Each row has a name. Each question is about the rows just above it.

[ -1.5 -41.3  -0.6 -17.2  68.8 -45.8 -32.3  11.5 -25.3  -6.3 -30.9  45.2
 -18.0 -14.2  20.0  12.2 -10.2] = (97)
[ 11.7 -40.5  -6.9  -2.9  48.8 -48.9 -42.8  13.4 -35.0 -24.4 -31.8  43.6
  -4.4 -22.8  28.0  27.8  -4.0] = (183)
[ 21.3   4.0  -0.4   6.5  70.1 -51.4 -49.3 -21.0 -17.3 -69.1 -84.7  58.7
  -5.7 -20.0  61.0  18.6  32.7] = (111)
[-25.7 -32.6  17.3   8.2  71.7 -59.9 -13.0 -18.0 -68.5  11.7 -51.1  12.9
 -51.7 -10.8  45.3  -1.0   4.8] = (35)
[ -1.9 -30.9  -3.1 -18.5  74.0 -49.2 -37.5   6.6 -21.2 -20.6 -43.2  51.4
 -13.6 -14.2  27.0  14.7   2.2] = (99)
[ -9.9 -45.4  -0.7  -0.7  54.2 -57.6 -31.8   7.5 -57.2  -3.7 -31.7  27.8
 -21.8 -19.3  31.1  21.7  -2.1] = (145)
[ 16.1  -3.4   0.2  20.5  23.2 -34.2 -29.2 -13.2 -31.2 -39.5 -45.6  21.6
  -3.5 -17.6  42.3  18.8  18.7] = (151)
[ -4.6  -0.1  14.6  11.1  61.1 -41.4 -16.3 -29.0 -33.3 -20.9 -64.2  22.5
 -33.2  -8.0  49.0  -3.9  20.0] = (162)
[ 11.7 -40.5  -6.9  -2.9  48.8 -48.9 -42.8  13.4 -35.0 -15.1 -31.8  43.6
  -4.4 -22.8  28.0  27.8  -4.0] = (71)
Among the named rows, does one hold [ 12.2  20.0 -14.2 -18.0  45.2] next to each other, in this order? : no
Does one of the named rows hold [-43.2  51.4] side by side, in this order? : yes
Does one of the named rows hold [ 20.5  23.2 -34.2] side by side, in this order? : yes
Among the named rows, does one hold [-41.3  -0.6 -17.2  68.7] next to each other, in this order? : no
Does one of the named rows hold [-51.1  12.9] side by side, in this order? : yes

[-10.3  24.1   0.1  -5.9 -19.9  -1.1 -35.7 -15.1  41.5   0.8 -18.4 -37.9
   6.1 -20.4  -4.1 -59.1  38.7   5.0   9.1  15.2   8.6  22.5  27.1] = (124)
[  6.1   7.6  -2.3  -6.2 -18.2  -3.3  10.5   3.7  -7.7  -3.5   8.0   9.7
  -2.0   6.6  -9.0 -10.4   2.6  -8.8  -5.3  11.0  27.1 -79.0 -11.2] = (42)
[ 10.5  18.0 -23.2 -12.0  15.2  -1.3  24.7  -1.0  -1.8  10.5  11.8   1.5
   8.5  -6.0   6.9  11.0  21.7  15.7  -5.3  -5.4  -0.3  47.8  -5.2] = (8)
[ 10.6   6.0  25.8 -14.3  28.3 -19.5  36.2  20.8 -31.4  19.2 -14.4 -20.0
  -8.0   0.2 -34.9 -10.8 -31.1  31.2  22.4 -18.3  26.4  -3.9 -36.6] = (17)
[ 14.7  -4.3  -8.7 -12.1  15.5  -8.3  -4.0 -19.3  11.0   3.9 -11.9 -26.3
   2.9  -1.1   4.9 -17.6  -3.3  -3.0  -8.5   8.3  14.0  -9.4   3.5] = (30)
Among the named rows, does one hold [-7.6 -3.5] next to each other, in this order? : no
Does one of the named rows hold [-34.9   0.2  -8.0 -20.0] side by side, in this order? : no
Does one of the named rows hold [-14.4 -20.0  -8.0] side by side, in this order? : yes
Is [ -8.0 -20.0 -14.4] printed in one of the named rows, side by side and in this order? : no

[  6.6 -28.3  24.6   5.6 -57.3  16.2   8.1  36.1  16.3]  (77)
[ 84.6  22.2  -8.0  39.5  63.5 -26.1 -15.3  30.5   3.5]  (50)
[ 84.6  22.2  -8.0  39.5  63.5 -26.1 -16.7  19.5 -13.7]  (78)
Is [22.2 -8.0 39.5 63.5] printed in one of the named rows, side by side and in this order? : yes
Is [-26.1 -16.7] printed in one of the named rows, side by side and in this order? : yes

[ 12.5  31.8 -19.7  -0.4  28.0  -4.1  17.9  -8.5 -26.3 -47.9 -25.4 -33.8
  23.3 -40.6   4.1  10.9   9.3 -15.5 -25.6 -50.4  26.4  -2.6 -39.6  24.0
 -45.4  23.8  -4.6  -1.4] -> (21)
[  9.2  -1.0 -12.1  24.9  30.6  -4.7   5.5 -30.3  23.7  32.0   4.3  -9.3
  15.9 -21.0 -18.4  -7.4  -7.9  15.4   2.1  27.2   4.7  19.7  18.5  -5.2
   0.6  15.4   8.1  -7.2] -> (96)
[ 11.3  -2.7  -0.4  -6.7  17.5  18.4  -4.4  -1.1 -10.9  16.8  -1.7 -35.3
  11.1 -34.6 -22.2  -8.7   2.8   5.1 -13.0 -34.2  -1.1  19.3   8.1   0.7
 -18.6   2.5  30.2   0.6] -> (137)
[ 33.8 -17.0 -24.8 -46.9   0.6  -6.0  15.2  33.3 -28.0  16.6 -17.0 -12.1
  14.7  -1.3  -7.2   6.5 -10.8  28.0  19.7  -4.6 -55.9  68.7  35.9   1.2
 -23.2  -3.7  28.8   5.8] -> (108)
[ 14.7  39.2 -58.5  30.4  13.7 -30.0  30.5  -1.4  -1.2 -13.1 -12.2   4.1
  37.3 -37.1  28.8  32.6  -4.0 -10.6   7.7   3.1   1.7 -34.0   2.8  27.3
 -42.2  -5.0 -20.4  43.6] -> (73)
[ -3.0  21.5 -33.4  30.8  33.0 -35.1  23.0 -29.9  -1.4 -24.5 -45.1   0.1
  40.6  -8.5  40.4  -6.4 -37.9   8.1 -33.1  74.5  16.6   8.6 -43.7  29.5
   3.4  50.8 -12.2  -7.1] -> (19)
[ 14.7  39.2 -58.5  30.4  13.7 -30.0  30.5  -1.4  -1.2 -13.1 -12.2   4.1
  37.3 -37.1  28.8  32.6  -4.0 -10.6   7.7   3.1   1.7 -34.0   2.8  27.3
 -42.2  -5.0 -20.7  21.9] -> (3)
[ -6.6 -33.2  -3.3  29.6 -48.1 -10.6 -26.3  21.7  31.0  60.3  22.6  28.5
 -30.4  -5.8   3.3   3.6  -9.3   1.5  21.7  22.7   3.0 -74.1  38.9   4.2
  21.2 -38.2  13.6  68.6] -> (188)
[ 10.1 -26.0  25.3  38.4  -3.5  -6.2 -13.2 -32.9  34.2  43.3  28.2 -20.0
 -29.5 -41.8 -20.5   8.8  61.7  -0.3  42.3 -41.6  16.5 -85.3  20.8   9.8
  -2.3   4.3 -18.5  22.8] -> (95)
[-23.3  12.7 -12.4 -14.0  -8.6  32.4 -22.7  38.2 -20.9 -27.5 -13.0  -7.0
   0.1  -0.4 -12.5 -24.4 -69.5 -21.2 -76.4 -12.7  54.1  28.8 -33.9  -9.4
  -6.5 -15.9  53.6  12.1] -> (2)
Is [-29.5 -41.8] printed in one of the named rows, side by side and in this order? : yes
Among the named rows, does one hold [50.8  3.4] next to each other, in this order? : no
Is [-35.1  33.0  30.8] printed in one of the named rows, side by side and in this order? : no
Among the named rows, does one hold [ -1.4 -24.6] next to each other, in this order? : no
Does one of the named rows hold [13.7 30.4] side by side, in this order? : no
Among the named rows, does one hold [-37.9  -6.4  40.4  -8.5] next to each other, in this order? : no
Is [-37.1  28.9] printed in one of the named rows, side by side and in this order? : no

[  6.0 -17.1   2.1 -31.6  33.4  24.3  -1.3  21.3]  (144)
[ 14.0  -3.5 -51.1  15.1 -31.6 -24.3  -7.7 -40.7]  (34)
[  1.9 -10.8 -44.0  57.5   8.7  15.7 -25.6  84.5]  (122)
[ 15.2  55.8 -10.0  28.6  87.5 -29.0  29.6 -23.5]  (49)
[  1.9 -10.8  28.3  57.5   8.7  15.7 -25.6  84.5]  (147)
[ 38.4 -11.7 -51.2  10.7  44.0  44.9  -6.9  36.3]  (54)
[-18.3 -36.9 -12.8  21.6 -31.6  38.1   2.2  -1.0]  (100)
[  7.1  42.7 -29.9 -15.8 -25.0 -68.0  39.7   7.3]  (9)
Is [ 42.7 -29.9 -15.8] printed in one of the named rows, side by side and in this order? : yes
Does one of the named rows hold [  2.1 -17.1   6.0] side by side, in this order? : no
Among the named rows, does one hold [ 38.4 -11.7] next to each other, in this order? : yes

[ 13.3 -89.8   1.2 -59.7  42.8 -12.5]  (39)
[ 13.3 -89.8   1.2 -59.7  42.8  -2.6]  (60)
[  3.6  -2.9 -49.2 -13.1  -8.0  29.7]  (59)
Is [29.7 -8.0] printed in one of the named rows, side by side and in this order? : no
Is [ -8.0 -13.1 -49.2] printed in one of the named rows, side by side and in this order? : no

[23.4 30.7 30.1 42.0]  (113)
[-37.9  40.6  50.2  -8.1]  (44)
[-16.4 -51.4 -79.0   1.1]  (118)
[-13.3  72.4  69.0 -14.7]  (69)
[26.4 21.6  5.3 50.1]  (12)
[ 17.8  16.9 -35.2   0.5]  (157)
Does one of the named rows hold [-37.9  40.6  50.2] side by side, in this order? : yes
Does one of the named rows hold [42.0 30.1] side by side, in this order? : no
Is [26.4 21.6  5.3] printed in one of the named rows, side by side and in this order? : yes
Is [-16.5 -51.4] printed in one of the named rows, side by side and in this order? : no
Is [23.4 30.7] printed in one of the named rows, side by side and in this order? : yes

[-20.5 -22.7   6.5 -22.8 -27.8] = (135)
[-55.5 -32.9 -14.2  62.9 -70.7] = (117)
[37.9 27.1 26.5 62.4 37.6] = (25)
[ 42.2   8.0  75.4 -64.9  35.4] = (104)
[-3.8 -6.0 21.4 53.5 -4.3] = (120)
[-52.8 -53.7  44.8  38.3 -50.3] = (36)
[-51.9 -59.8   1.6 -66.8 -61.0] = (172)
[ 55.2  60.1 -31.7  28.0  53.7] = (187)
[ 22.8  14.2 -21.7 -47.0  26.6] = (33)
Is [-27.8 -22.8   6.5 -22.7] printed in one of the named rows, side by side and in this order? : no
Among the named rows, does one hold [ 38.2 -50.3] next to each other, in this order? : no
Does one of the named rows hold [-51.9 -59.8   1.6 -66.8 -61.0] side by side, in this order? : yes
Among the named rows, does one hold [ 22.8  14.2 -21.7 -47.0  26.6] next to each other, in this order? : yes
Among the named rows, does one hold [21.4 53.4 -4.3] next to each other, in this order? : no
Among the named rows, does one hold [ 60.0 -31.7] next to each other, in this order? : no
Is [-55.5 -32.9 -14.2  62.9] printed in one of the named rows, side by side and in this order? : yes

[-21.1  -6.5   4.6 -22.1   0.3  17.7   4.7 -11.0] = (185)
[-37.9  20.7   2.8 -19.4 -18.3   5.0   3.7  -6.2] = (32)
[ -7.2 -25.2  16.7 -75.3  -1.2 -19.3  22.7  53.4] = (58)
[ 21.6 -10.4 -11.7   3.3  -1.6  14.1 -33.8  44.7] = (155)
[-37.9  20.7   2.8 -19.4 -18.3 -24.5   3.7  -6.2] = (37)
[ -3.3  23.9 -37.1  23.9  -1.0  35.6 -57.1  -1.6] = (139)
[ 11.2   4.8 -29.7  42.8  34.8  23.7 -34.6  12.2] = (4)
[ 16.2  -9.3 -12.7  12.0  -9.6  30.7 -21.3  32.1] = (102)
[-30.2  20.1  30.1 -17.5  -0.2  -6.5  27.7 -18.8] = (121)
[-22.4  52.7 -16.7  67.9  37.7  83.7 -12.6 -20.4] = (84)
Does one of the named rows hold [-75.3  -1.2] side by side, in this order? : yes
Among the named rows, does one hold [  2.8 -19.4] next to each other, in this order? : yes

[-44.0 -55.0 -71.7 -72.0  95.9 -12.0 -10.0] = (45)
[-44.0 -55.0 -75.4 -72.0  95.9 -12.0 -10.0] = (5)
[ -5.8 -10.6  -7.2 -14.5  14.4  -3.0  -5.2] = (126)
Does one of the named rows hold [ -7.2 -10.6  -5.8] side by side, in this order? : no
Is [ -3.0  14.4 -14.5  -7.2] printed in one of the named rows, side by side and in this order? : no
Does one of the named rows hold [-55.0 -71.7 -71.9] side by side, in this order? : no
Does one of the named rows hold [-72.0  95.9 -12.0] side by side, in this order? : yes
Does one of the named rows hold [-75.4 -72.0  95.9 -11.9] side by side, in this order? : no
Is [ 96.0 -12.0] printed in one of the named rows, side by side and in this order? : no

[ 23.2 -15.4  -8.2 -24.5   0.1  44.8 -23.2] = (112)
[ 34.4  -0.5  23.9   7.6 -19.7  15.5  33.2] = (80)
[ 23.2 -15.4  -8.2 -24.5  -8.8  77.1 -48.5] = (24)
[-13.8  13.2   1.9   4.6   6.8  24.0 -18.8] = (105)
[-13.8  13.2   1.9   4.6   6.8  -0.6  -2.5] = (87)
Does one of the named rows hold [  7.6 -19.8] side by side, in this order? : no
Is [-0.5 34.4] printed in one of the named rows, side by side and in this order? : no
Among the named rows, does one hold [13.2  1.9  4.6] next to each other, in this order? : yes
Among the named rows, does one hold [ 7.6 23.9 -0.5] next to each other, in this order? : no
Is [24.0  6.8] printed in one of the named rows, side by side and in this order? : no
Does one of the named rows hold [ 77.1 -48.5] side by side, in this order? : yes
Does one of the named rows hold [23.9  7.5] side by side, in this order? : no

